Rows are numbered. After the first two, each row is followed by the number of the nearest row among all rows above it, by straight-line distance.
1: [  3  -7   9  -6 -14  -1 -16  47   3   2 -10 -13  -2   3   8   2  -5   6
   4  10  10   4]
2: [ -7   2  -9   6  -5  -4  -8  23   5   2  -3  10   0  -3   1  -4 -10  11
 -11   7  -6  -1]
3: [  9   6  12  10 -16  -2   0  22  -1  -1 -15 -28   1   0  -4  -7  -1  -1
   5  -2   9  -2] -> 1
4: [  0   4  -1   4  -6  -4   1  31   1   4  -5   3  -6  -5   6  -8  -3   9
   5   5 -16  -5] -> 2
5: [-16   9 -20  14   2  -5  -1  12   6  -1   2  24   0  -8  -2   0  -9   6
 -18   6 -30   0] -> 2
6: [ -3   5  16   7 -10  -3  -4  17   2  -2 -10  -1   0  -1  -7  -6   0   4
  11   2 -15 -12] -> 4
7: [  4   2   2  12 -19  -4   2  22   1   3 -10   6  -2  -6   0 -12  -4   3
   6   4 -22 -13] -> 4
8: [-10   4 -17  15 -13  -7 -11  36   5  -3  -5  12   0 -13  -4  -8   1  14
   5   5 -20 -18] -> 4
9: [ -8  -1 -21   9 -15  -5 -15  47   7  -4 -10  -1   1  -9  -9  -8   6   3
  10   1  -6 -20] -> 8
10: [-1  4 10 -1 -7 -3 -1 18  5 -3 -4 -7  1 -3 -3 -9 -3  4 10  0 -5  3] -> 6
11: [  4   4  16  -1  -5  -8   5  29  -4  -2 -15  -7   4  -7   0  -5  -1   7
   6   1  -8 -16] -> 6
12: [  5   5  15  18 -17  -3  -9  19   3   2 -13  -8   2   0  -5   0  -2  -2
   2  -2  -3 -22] -> 6
13: [ -2   1  -6   2  -7  -4  -7  27   6   2  -2   4   1  -4  -2  -5 -10   4
 -11   5  -7   5] -> 2
14: [-10  -1 -25  15 -10  -6 -10  37   7  -3  -6   4   3  -9 -11  -4   5   6
   4   0 -12 -25] -> 9
15: [  2   4 -13  13  -2  -7 -12  20   2  -3   8  11  -4 -11  -2  -4  -6  12
 -11  -4   1 -14] -> 2
16: [  3   3 -11  15 -19  -3   0  27   2   0 -13  -2   0  -2  -7  -3  -2   5
   2  -1  -5 -23] -> 7
17: [  3  -4   9   4   4   1  -4  20   0   2  -6  -8  -5  -3  -6  -5   0  14
  15   5 -12 -11] -> 6
18: [  2   5 -12  22 -10  -5  -7  20   4   1 -18   6   5  -1 -13   1  -1   8
  -2   0 -11 -24] -> 16
19: [ -3   9   4   8  -9  -3  -4  31   2  -1 -10 -19  -4  -4  -9 -13   0   1
   5  -2  -4  -1] -> 10
20: [  3  -2  -7  -3   4  -3 -16  20   4   8  -5   6  -1  -2   2  -5  -3   8
   1  14   0   7] -> 13
21: [  6   0 -22  -3   1  -8 -10  18   6   3   7  -1  -1  -4   4  -4   0  14
   5   9  -3   8] -> 20
22: [  4   5 -13   4   2  -5   4  -7   3   2   1  12   0 -11  -3 -10  -5  15
   4   6 -26   4] -> 5
23: [ 10  -2   4  16 -20  -9  -4  30  -1   1 -14   3  -1  -4   4   4  -1   9
   1   2  -5 -31] -> 16
24: [  8   5  17   9 -13  -4   3  25  -1   1 -15  -7  -2  -3   0  -9  -3   1
   7   0 -11 -16] -> 11
25: [  5  -1  -7  -2  -2  -3  -3  12   2   5  -2   8   0  -3   6  -7  -5  11
   5  12 -11   7] -> 20
26: [  6  -3 -27  -9   3  -4  -3  -2   5   4   6   8   2  -3   5  -4  -3  17
   2  11  -8  12] -> 21
27: [-12   8  -1   2  -6  -5  -8  48   4   1 -11  -7  -7  -7  -4  -7  -2   6
   2  -1  -4 -16] -> 19
28: [  5   2 -22   0   2  -4  -8  13   7   7   5   2  -3  -4   3   0  -1  16
  -1  11  -7   2] -> 21
29: [ -4   5  -4   8 -15  -4  -4   8   5  -4   1 -23  -2  -4  -8  -4   1   6
   5   1 -17  -3] -> 10
30: [  5   0 -23  -8  -1  -3  -9   6   9   2   5   6   2  -2  11  -6  -2  12
   1   7  -7  12] -> 26
31: [ -5   6  13   8  -3  -7   5  19   0  -6  -6  -1   6  -9  -2  -6  -2   7
   6  -1 -12  -7] -> 6
32: [-15   5  -3   9  -8  -4 -12  41   4   0 -11   6  -5  -8  -4  -8  -4   7
   0   3  -9  -7] -> 27
